Each row has a class, written as a number after it.
[ -36 -297  399  240  -89  191  -58  -94   18  -74 -136 -223  -27   -1
   29   -5  197  291   96  -29   45   63   89  204  -70 -137   -8 -296
   -1 -333  -66  239  -51  138  182  149] | 10
[-130   89  653   -8 -130  570   71  -40  -70  278 -204 -415   52   12
  -98   56  302  428  146  117   97  154  347  432   25  135  177 -120
  224 -410   98  608  243 -260 -121  190] | 9
[ -93 -214  -50  438 -195   -6  309 -276 -212  -73  -93   13   59   27
   76 -268  239 -440 -463 -112  197 -164   60  181  226   31  165 -294
  199   16   22  503  -85   32  -65  371] | 1
[-118  134 -440  -50 -119  -10 -319  -78 -150  143   80  -37 -316 -140
 -168  355 -254 -249  174   52 -186   23 -312 -143 -252   38   30   96
 -151  105 -233   61  245 -236 -143 -207] | 3
[  43  244 -365 -325 -107 -139  -44  165  -80   50  206  -59  -13  111
   92  180  -72 -508   54  -78 -164  169  231   37  110   61  -81   66
  143    9  139   46 -158   -8 -430   37] | 5
[  88 -389 -156  390  -81  -87  112   59 -217  131  -51 -814 -246   10
   92 -293  423 -233 -465   62  246  143 -140  340  120  178  338 -157
 -191 -401   61  241  114 -248 -149  106] | 3
[-101  -67   67   77 -180  134 -114  -56 -194  -53   36 -327  -86   -3
  -23  281  -19 -159   -4 -102  195  205  -40  195   58  -50  148 -101
  145 -323  -65  165   24  -83  -36  184] | 7
[ -49 -120  673    2  354  305   83  295  199   51  -70  126  262  149
  244 -223  262  312  121  -51   -6  121   67  250 -300  -32  -26 -329
  309 -161   78 -289 -487  296   73   80] | 2
[ -81 -411  816  338   12  393  -82 -121  124  163  -46 -150  178   18
  101 -378  117  542 -182  125  233   71  289   43  -71  113  243 -151
  209 -143   63  236  -64  -39   33  219] | 2
[-127   62  821  218  253  267  124  -28  165 -139 -169   42  380    4
   74  -27  234  299  143   98   50 -287  335  262 -288  -11  135 -193
  309 -190   36 -143 -423   23  391  312] | 8
[ -95 -121  -25  260   35    8  -58   41 -216  231  221  -86 -168  -33
  117 -178  -83 -450 -219  133  180    0  323   95  -11  244  320    7
  155  -85   -3  188    4 -164 -153   52] | 3
[ 104 -155  143  439   -1  148  244  -82  -70  -54   13  204  -14  -69
  -41  -69  125 -278 -393   78 -157 -212   19  252 -100  -89  156  103
  109   84  142   15 -242 -324 -169  112] | 7
[ -29 -108  899  351  277 -118   27 -125  135  -50    7  306  395   88
  253  -96  -66  105 -115   -7   87 -371  410  180  -30   17   48  -32
  443 -142   -7  -28 -433   48  204   92] | 6
[-243   66  501  131 -141  260 -263 -314   53  146 -109 -201   65  145
 -155  236   19  310 -273   -6   32 -255  114  -42  414 -346   66  301
 -158 -337 -118  278  378 -282   -6  133] | 0
[ -66  174 -182 -166 -238   62  -81 -105 -120  -27  104 -293  -82   31
   85   57   60 -266 -224   69  238    0  187   60 -173  206  -55  -64
 -207   96  -14  422  174  152 -125 -132] | 9
[  39  169  439   48   82   84  -76 -296    0  193 -367  -37   -5  121
 -217  -70  -17  680  160  186  144 -152 -244   39  507 -141   39  282
  -81 -207  -26 -363  409   38  450  143] | 2
[  28  261  305 -243   -8  129   99  172   22  227 -145  -41 -107  105
   30   25   82  711  592   72   24  106  220  107 -206  -40  -12 -190
  -90  -97 -161   74   97 -223  -10 -209] | 6
[ 150  -30  345   51  265  -55   80  103  103  -59   -3  -97   52  112
  111  -10   53 -133  -61  185  -15  -37  -82  305  -98   14   17   34
  192 -199  133 -190 -355 -207   54  229] | 9
[-139  -37 -631 -177 -304 -608   46  125  -58   25 -114  358 -147   55
  159  -42 -400 -287  -32  -23 -106 -211  112 -107  -29  209  -96  147
  -57  216   -5  253  -74 -360 -104  -76] | 3
[ -85 -339  480  399   -7  162  -69  -80 -181  -22   43  -17 -154  -59
  -43   50   81  302  -86  135    2   11  197  250 -225  190  105 -151
    5 -257 -175  209  -39 -187  -33  161] | 1
[ 269 -201  175  142  183  -42   44    9  114 -248  195  -59  181   -3
   12 -206    7   -8 -100  -32   59  -29  -41  -73   54  -62  -48 -112
  126   79  108 -392 -510  118   88  -46] | 5
[ 188   91  125  169  218  -59  221  119  -93  -38   86   -1   19   69
  187 -198  106 -249 -162  -20   90 -125  493   71  -79  -47  125 -122
   81  -32   42 -143 -457   62   13   15] | 11
[ 196 -484  454  439 -128  110   52 -215 -103   61  -28 -164  -46  -81
  -43 -237  218  594   36   98   59  -88 -171  170   50  -50   56 -107
 -116 -159  -64   -8   63  -24  121  -93] | 5
[ 138 -112  130   87 -329  -53   86  -33 -273  -31   43 -104  -10 -110
  100  -42  112    7  239  -18  204  -22  195   79  -93  -26  121 -199
  109 -179   18  123 -199 -125  -95  149] | 8
[  15 -114  841  255 -180  620  -51 -190  -86  153 -120 -366   76  -80
  -28   11  189  785  192  -13  181   68  238  211 -177 -118  179 -138
   14 -254 -113  296  246   63  220 -153] | 6
[-531 -319  246  349 -320  -91 -215 -208  -35  114  -80   15   31 -156
  159  -38   -7  291  -17    3   71   88  118   11 -153    9  413   44
  161 -174  -79  347  211 -296  -42  322] | 8
[-275 -365  291  364 -239  460  -71 -422   47  -61  -58 -577  -13 -111
  -24  211  290  224  -56   50   88  236 -131  215 -348  -58  248 -257
 -126 -222 -161  682   15  -98   59  -17] | 11
[-164 -154  345  347   59  304  232 -186   25   30 -146  -83  -19    8
 -140  -15  319  415  118   11   33   -8   -5  215  121   13  210 -360
  -42 -214 -199  350  153 -145  144  262] | 0
[-125 -419  519  326 -220  319 -104 -153  -90   70  -38 -178   77  -26
   52  149  336  415  -13   78    3  236  -64  296 -274  -98  323 -222
  205 -312  -96  306   -8  101 -155  347] | 8
[-197 -252  233  141  127  296   42  111 -179   29  -98   10   33  -27
   23  113  271  127  103  -32  196  529  -27  242 -199  -41  304 -226
  357 -510  -21  -91 -342  122 -145  -37] | 8
[ -56 -222  391   29  -76  367   45   79  -97  182  -86 -335   24  -65
   32  -28  283  686  297   -3  140  352  182  220 -186   45  197 -281
   96 -324 -101  289   80    4   30 -146] | 10
[ -20 -157 -112  124 -227  249  122 -133 -276  -19  258 -514  -73  -48
   39  264  127 -606 -277  -64   97  158  263  251  -85  -40  234  -94
  131 -120   19  805 -252  -71 -264   45] | 6
[ -97 -120  393  201 -137   66   34 -115  -55 -109  -41 -300  122 -117
  -28  -71  171  441 -154   68  164 -318   29  100 -177  102   85  -55
 -148   19  -80  237   90 -277  239   58] | 4
[ 609   41  243    4 -108  -87  407  -73  -17 -180 -240 -263   52   16
 -145 -293  372  753  129  -11  218   53  -95  443  254  268   -8 -261
 -153   28  125   15 -172  -32  123 -162] | 0
[  57  267 -738 -324 -333 -194 -189   45  -40  -29  112 -364 -303  259
    5  203 -309 -289  -89   55 -248 -369 -109  -87   17    4 -368  352
 -694  293 -130 -228  340 -364  -30 -547] | 2
[ 147   73  195   38   62   94  184  184  117  -61 -121 -134  219  -10
   64 -219  215   56  125 -182 -244  115   77  238  -78  -41   41 -155
  377   98  250 -149 -581    6  -46   28] | 1
[  32  125  -42  -39 -262  -38   72  104  -75   28 -130  -47  -43   47
   24 -106   48   61   55 -261   53 -189   22  299  194  -24  105 -164
  -54 -107    0  112  -25 -178    4 -127] | 3
[ -13   40  484   64  144  154   88   12  165 -141  -55   61  125   32
  -14  -69  192  279   21   35  -52 -165   -9  108 -108 -295  -65  -14
  -81  -86  106 -256 -431  -15  137   67] | 3
[ 194 -179  230   92  174 -227 -196   76  126   12   26    8   30   20
  103 -116  -40   81   91 -175 -192   75 -331   71  237 -266  -56  152
  107 -191  106 -580 -433  178   45 -228] | 11
[-102 -222  638  554  118  269  263 -317  -81  -42 -128   30  146  -41
  -13 -181  183  312 -311  165  329 -167  156  246  -68  183  286 -140
  149  -95  -47  164  -64 -181  220  259] | 7
[ -69 -322  103  307  134  192  211 -119  -64  -29  210  127  210 -106
  140 -156  287 -317 -164  -50   90  371   99  -24  -35 -114  387 -159
  392  -42  167   49 -567  453 -163  238] | 2
[  91 -266  129  223   17 -135   61  131  108 -156  190 -309   64 -112
  175 -139  323  114  194  -61  -57  215 -202  177 -228  -90  156 -274
   60  -22   20 -164 -276   14   35   98] | 0
[-239   82  212   66   24  393  -27 -113  -19  203 -374 -366   23   97
 -136  172   59  225  -95  233   75   63  306  -81  -44  -26  176  115
   53 -331  -49  262  295 -332   95  254] | 11
[ 174 -109  362  237  258  160   82  -79   62   -5  108 -127  142   54
  -43 -190  138  173 -310   -6   22  -34  235  -82  295 -185  113  111
   13 -104   97 -232 -220  207   59  -16] | 5
[ 318    2 -195  -14 -226  366   65   55 -141   31  -39 -498 -159  132
 -266  142  251 -147 -123   -9    9   53 -350   91  321 -228  134  -80
 -195 -315   29  -20   87 -446 -340   51] | 4
[-135 -254  238  392  -73  145 -111 -286 -248    4 -105 -155 -101 -234
 -138   50   42  268  -14   96  177  219  -39 -251  -94 -271  232  139
   41 -312  -32  -63   18 -150   28   95] | 9
[ 288  108 -157   15  174 -178  102   -2   45 -232  239  -26  154   58
    9  -37   26 -370 -127  -55  -96 -244  -75 -166   99 -227 -153    7
   -1  207   68 -487 -432  102   -5  -72] | 5
[ 195  203  244   33   22   76  -14   67 -211    3  -65    3  -48   21
  -47  174   72   59  254 -119  100   19  -83  206   84 -164  198 -123
  139 -348  -73 -263 -192  -62   14  105] | 4
[   7  154 -148  -86 -174 -246  -63  -80  -70  -48  246   75  -21  -65
  106   25 -275 -289   20  -86   28  -22  215 -214   87 -121  -59  150
   34  221   51   76  -22  135    0   18] | 3
[  14 -167  190  118  220   -2  168  148   27 -330  183  202  149  120
  117 -198  195 -197 -241  -50   60  -66   -6  146  -11  -39 -139 -260
  102   17   60 -362 -513  349   79  183] | 1
[-122    0  578  244  -36  243 -199 -350  -33  -33 -205 -173  -23 -184
 -162  188  161  290  138   99  283 -165  107  -56  -67  -93  138  -46
 -205 -469 -141  298   49   74  341    9] | 4
[-154 -309  465  620  -75   89   86 -318  -69  -31  -41 -127  -68 -108
   -6 -147  130  136 -107   89   47  -26  273  133   49   13  133 -111
  103 -115   24  289   27  -52   85  371] | 7
[ 362   86  528  143  302  -48  142  -79   73  -65  -90  376  162  -20
  -69 -205  141   57  102 -169  -35 -188 -283  234  337  -47  -87 -132
  248  -78  162 -323 -605  222   37  -40] | 4
[ 159 -106  306  245  129   43   50  104 -104 -132  137  -81   44   -7
 -104    2   96   51  -72  -86 -127 -167   26  169  226 -214   42   -2
  148 -185   22 -421 -177  -64   59  153] | 8
[-103  362    7 -207 -120  425   78  106   31  310 -352  315 -103  122
  -55   76   64  187   90  -83 -142  -28  218  196 -125  182  108 -135
  -93  -81  -73  335  225 -285 -328 -158] | 8
[  92 -254  435  344   81  278  -95 -238  112 -309   92 -195  115 -185
  -78  -95  213   94 -102   28  114  -62 -239  -39  -77 -263   66 -132
  -99  -54   41 -277 -204  407  422  260] | 11
[   3 -243  438  408   37 -126  269 -326  -86 -152   47  172  -45  -56
  -85 -215   86  338 -250  251  200 -308  191    3   97 -133    2   -6
  -85  135  -48  284  -11  -73  229  346] | 6
[ 275 -115  336  254  -17   32  134  -91 -153  -28 -164 -366   24   30
   92  -54  331  127  -82 -103  308    9  114  343   22   76  274 -373
   53 -404  -84  192 -195  206  113   86] | 8
[-228 -198  684  194  200 -141  -96  -92   53   66 -217  140  -11  163
   24 -121    4  483 -423  299  245 -126  184  225  -31  211   -7   48
   81 -231  -49  261   97 -324   29  360] | 2
[-246 -322   48  138 -177  215   85 -207   -3 -186   15 -242   39 -119
  -73  101  233  213 -404  160  -28   75  -69   89 -273  156  -74   77
 -310   52   22  393  156 -135  -45   -3] | 11
[ 150  143   78 -102   44   64  179   74  211   -1 -109 -192   51   71
  -46 -116  225  277   67  -21 -201   -5 -276  331    0   51   39 -119
  -18  113  113  -11 -168 -272 -101  -44] | 9
[ 381 -133   86  331  191 -104    8   22  105 -108   19 -212  -30  -10
  -85 -158  120 -122  -22  -59 -287  -11 -260  121  174  -57  -27 -110
  123  -13   68 -395 -255   32   24   12] | 1
[  93   -8  -25 -145  123  -73  147  170  151 -152   98   73  259   59
  154 -231   64 -169   38 -128   75   19 -153   79  -43  -22  -63 -181
  232  190  169 -276 -642  278   66 -223] | 3
[ -42 -364 -335  136 -357   -4 -177  252 -219  183  131 -454 -290   22
   29  -25   65 -114 -203   17  -47  216  -58   14   -4 -174  325   37
  -25 -169  -34  202  192 -371 -357   87] | 4
[  74 -114 -778 -218 -205  260  144  210 -166  145  131 -463  -67  112
 -224  -37   79 -235 -285  -32  -77  108 -423 -255  483 -477  318  461
 -230 -111  191 -465 -180 -767 -420 -237] | 5
[ 206 -104  181  124 -119  -93  372  -52 -122   63 -371 -160  -78  -32
 -172 -134  207  535  -50  175  126  -10 -153  496  177  236  271    5
   61 -239   99  316   88 -717  -11  158] | 9
[-238   35  313  335  -14 -173  216 -418   74 -190 -247   77  -19   -7
  -92  117  163  375  -48   39    2 -312   94  200   53   20  -42 -146
 -227  -94 -204  413  208 -184  257  161] | 8
[  87 -359 -129  260   64 -174   89    1  -83 -135   70 -379 -180   92
  -36  -32  132   84 -115  156   11  199 -339  302   75  164   32 -208
  -19  -93  -91  -94  181  -68   85  301] | 5
[ 145  107  321  147  281  -99  169  115  -13 -109  -96   30   83  141
  -13 -184  111   48 -170  -59  142 -166  -27  257  301 -107   36  -76
  224 -112   93 -466 -283   34  182  265] | 7
[  92  -51  408  -63    3  -51  -12   10  103  -45 -185  -92  123   41
  -57  -67   -2  294 -107   -3  114 -212 -212  271  194 -112    3  109
  116 -134  104   17  -89 -219  283  127] | 2
[ 215  -37   31  140  201 -234  162   96   -9   66   10   53  231 -100
  127 -383  115   66  176 -201  -66  -25   -6  -46  197   59  118  -16
  276   82  140 -568 -447  281   79 -339] | 8
[ 104 -217  175  559 -183  154  -27 -309 -229  -18  -51 -466  -85 -109
  -88   77  134  126 -130   79  176  -45  103  130   17  -48  408  -36
  -40 -287 -179   83  321  -79  230   13] | 8
[-520 -159  544  258  131  235  117 -117 -155  339 -451   32  146  -11
  115 -134  168  552  140   20  333  311  220  168  -94  311  354 -258
  461 -388 -110  413  158  -30  108  309] | 6
[ -68  252 -117 -252  -88   99   25   44  151  -17    2 -182   90   86
   30   45   44  -57  -37  -97  -63  -51   36   -9   40 -171  -80   76
 -135   98   55   49   -8 -100  -27 -243] | 11
[-112  100  477  136  151 -127  -49  -62  287 -112 -228  179  194   -8
   79 -163  170  297  130 -154 -162 -314 -206  173  -47 -173  -95 -141
    0    8   53 -263 -346  257  321  149] | 3
[ -70 -145  -73 -108   90 -227  147  322  -45  299 -270 -536  -84  -64
  186  -91   53  364  193   62   91  344  224  123 -293  464   94  -60
  108 -280  -54  405  225 -330   64 -436] | 9
[  67  130 -607 -417    0 -377  -69  178  226 -423  179 -254  -90  108
 -162  181   -4   85  -23  -17 -128   -6 -666   13  120 -254 -286   97
 -405  330  -74 -502  101  195  288 -264] | 8
[ 230    6  637  100  245  117  120  160  108   38  -91  113  106   27
  102 -250  182  361  135  127   36  -38  153  406 -233  124   39 -163
  234   -9  115 -141 -305  127  148  -21] | 6
[  43 -137   95  358  129  -49  124   47   21  -74  -38 -133  149    5
  120 -183  134  -44 -150   -7  -54 -148   37  139 -186   54  267 -119
  190   89    6 -145 -368  -34  163   15] | 4
